Here is a tiny trained network, its code and every weight. The questions are about switching its units off for an input and a target symbol, where a switched-off unit gives its printed mean instead of its output.

import numpy as np


def w(rows, s, z=0):
    codes = np.array(rows[::2]) - 128.0
    scale = np.full(codes.shape[1], s)
    scale[-1] = z or s
    return codes * scale


def norm(h):
    return h / np.sqrt((h * h).mean(-1, keepdims=True) + 1e-5)


def f(y):
    return np.maximum(y, 0)


def softmax(a):
    e = np.exp(a - a.max(-1, keepdims=True))
    return e / e.sum(-1, keepdims=True)


def log_softmax(a):
    a = a - a.max(-1, keepdims=True)
    return a - np.log(np.exp(a).sum(-1, keepdims=True))


def net(x, mask):
    ids = ['αβγδζηθμξπστφψω'.index(c) for c in x.split()]
    T = len(ids)
    res = E[ids] + P[:T]
    r = norm(res)
    for j in range(2):
        rows = slice(3 * j, 3 * j + 3)
        q, k, v = (r @ M[0][rows].T for M in (Q, K, V))
        z = softmax(np.where(np.tri(T) > 0, q @ k.T / 3**0.5, -1e9)) @ v
        o = O[0][rows]
        res = res + np.where(mask[j], z, o[:, -1]) @ o[:, :-1]
    y = f(norm(res) @ A[0][:, :-1].T + A[0][:, -1])
    res = res + np.where(mask[2:14], y, B[0][:, -1]) @ B[0][:, :-1]
    return log_softmax(norm(res)[-1] @ U[:, :-1].T + U[:, -1])


Q, K, V, O, A, B = {}, {}, {}, {}, {}, {}
E = w([
[78,125,86,78],'α',
[122,133,186,97],'β',
[142,106,115,141],'γ',
[142,111,109,125],'δ',
[138,116,137,46],'ζ',
[110,139,192,121],'η',
[81,129,99,125],'θ',
[96,113,70,56],'μ',
[143,112,103,59],'ξ',
[149,180,141,152],'π',
[106,115,70,89],'σ',
[145,107,107,129],'τ',
[152,114,115,128],'φ',
[112,115,90,139],'ψ',
[140,173,3,95],'ω',
],0.031)
P = w([
[177,119,118,146],'0',
[90,251,131,6],'1',
[163,104,121,151],'2',
[77,226,131,23],'3',
[150,92,126,154],'4',
[69,197,124,42],'5',
[141,74,129,152],'6',
[86,213,119,58],'7',
[125,49,136,156],'8',
[76,186,119,76],'9',
],0.021)
Q[0] = w([
[170,254,120,154],'h0',
[97,156,149,48],'h0',
[174,130,72,108],'h0',
[199,108,109,228],'h1',
[103,115,127,146],'h1',
[198,117,139,211],'h1',
],0.049)
K[0] = w([
[183,253,95,157],'h0',
[85,142,168,49],'h0',
[161,110,60,97],'h0',
[163,213,93,146],'h1',
[91,160,132,137],'h1',
[150,217,133,130],'h1',
],0.05)
V[0] = w([
[92,44,121,218],'h0',
[131,137,78,201],'h0',
[251,4,158,222],'h0',
[230,28,187,65],'h1',
[218,88,30,61],'h1',
[161,183,97,236],'h1',
],0.016)
O[0] = w([
[120,123,126,208,44],'h0',
[91,101,116,163,52],'h0',
[210,49,153,199,26],'h0',
[5,88,138,150,254],'h1',
[134,23,132,199,169],'h1',
[156,179,130,194,36],'h1',
],0.02,0.017)
A[0] = w([
[123,112,136,194,117],'n0',
[150,94,77,115,99],'n1',
[121,241,95,92,110],'n2',
[49,179,85,121,98],'n3',
[117,187,124,190,120],'n4',
[172,146,91,176,133],'n5',
[93,107,158,159,70],'n6',
[112,119,154,69,107],'n7',
[97,159,12,158,87],'n8',
[136,188,185,138,252],'n9',
[131,147,217,157,149],'n10',
[157,251,99,108,39],'n11',
],0.03,0.011)
B[0] = w([
[182,202,105,94,159],'n0',
[99,129,75,70,146],'n1',
[213,52,214,93,233],'n2',
[103,107,63,216,250],'n3',
[184,190,128,110,134],'n4',
[39,129,167,182,149],'n5',
[141,179,126,111,163],'n6',
[85,171,204,192,246],'n7',
[145,125,196,40,152],'n8',
[182,82,39,33,181],'n9',
[147,154,214,109,155],'n10',
[195,255,36,193,167],'n11',
],0.045,0.016)
U = w([
[62,173,72,178,196],'α',
[99,165,236,122,12],'β',
[144,104,131,152,194],'γ',
[144,100,134,139,167],'δ',
[118,52,195,117,15],'ζ',
[195,70,193,52,38],'η',
[120,191,124,108,168],'θ',
[128,112,120,103,150],'μ',
[156,5,117,91,64],'ξ',
[150,168,110,112,224],'π',
[153,128,53,112,242],'σ',
[143,94,134,146,183],'τ',
[171,112,116,132,230],'φ',
[120,170,99,182,239],'ψ',
[79,148,128,11,2],'ω',
],0.016,0.0048)

Each question gives the input, a string of symbols that net reads in full, and the target symbol t.
The units are the heads (3 rows each of Q, K, V and O) and the neurons (one row each of A and B). Each row of codes is followed by its name. A weight is (code - 128) times the scale printed after its matrix; where a second scale follows, it is the last column's (O, A, B and U).
mask holds one flag per unit, heads first, then neurons. A switched-off unit (its flag False) gives its mean, the last column of its rows in O or B, instead of its output. The means were averaged over made-up inputs and are rounded, as every weight is.
A unit's drop is (log p(t) with every unit on - log p(t) with that unit switched off) / (log p(t) with every unit on - log p(t) with every unit switched off).
The circuit of an input: a set's keep is (log p(t) with only the set's units on - log p(t) with every unit switched off) / (log p(t) with every unit on - log p(t) with every unit switched off). Starting from the 12 units with the biggest drops (on a tie, the unit counted first), units are removed one at a time, each time the one whose removal leaves the highest keep (on an exact tie, the one counted first), for as long as the keep stays at least 0.8.
units of the circuit, in order: the units of the circuit, biggest drop first
most important unit: the unit with the biggest drop
top k neurons: the k neurons with the biggest drops, biggest first
drop when u is switched off: that unit's drop, to one decimal
input ζ π β θ β ω ξ θ, target α: most important unit : h1
input β β θ ξ ξ ξ ξ π, target α: units of the circuit, in order : h1, n2
input β ζ β α τ α ω β ξ, target ξ: units of the circuit, in order : h0, n7
input β ξ α β β σ η, target η: top 4 neurons : n7, n3, n11, n10
input ξ α γ ψ, target ξ: top 2 neurons : n2, n3
input β σ θ ξ α β ξ, target ξ: units of the circuit, in order : n7, h1
input ξ ξ ξ β σ ψ α ω, target η: top 2 neurons : n2, n8
input π β γ ξ ψ β α ξ β ψ, target ω: units of the circuit, in order : h0, h1, n2, n3
input β β ζ τ α ξ, target η: units of the circuit, in order : n2, h0, h1
input ω β σ σ β β β φ, target ω: units of the circuit, in order : h0, n2, h1, n3
input β α μ ξ π ξ θ β γ β, target ξ: top 3 neurons : n2, n9, n3
input β σ β β α η β β ξ ξ, target α: top 2 neurons : n2, n3
input ψ α β π β φ σ ξ ξ ψ, target α: top 2 neurons : n3, n2
input β β μ α ω β β ξ β η, target ω: top 3 neurons : n2, n9, n11
input δ ξ ξ β σ ξ, target ζ: most important unit : h0
input ζ β β ζ σ ψ σ θ, target ζ: top 2 neurons : n2, n3
input β θ β β η, target η: top 2 neurons : n3, n10
input ξ ψ β ζ α ξ ξ ω γ φ, target ξ: top 3 neurons : n2, n3, n9
input ξ ξ γ ξ α ω θ β σ β, target ζ: top 3 neurons : n2, n7, n3
input σ ζ α η σ ω, target ζ: most important unit : h0
input α π ξ σ, target α: drop when h1 is switched off : 1.4
input δ τ β ω ξ ψ ξ μ β ψ, target ω: drop when n9 is switched off : 0.2
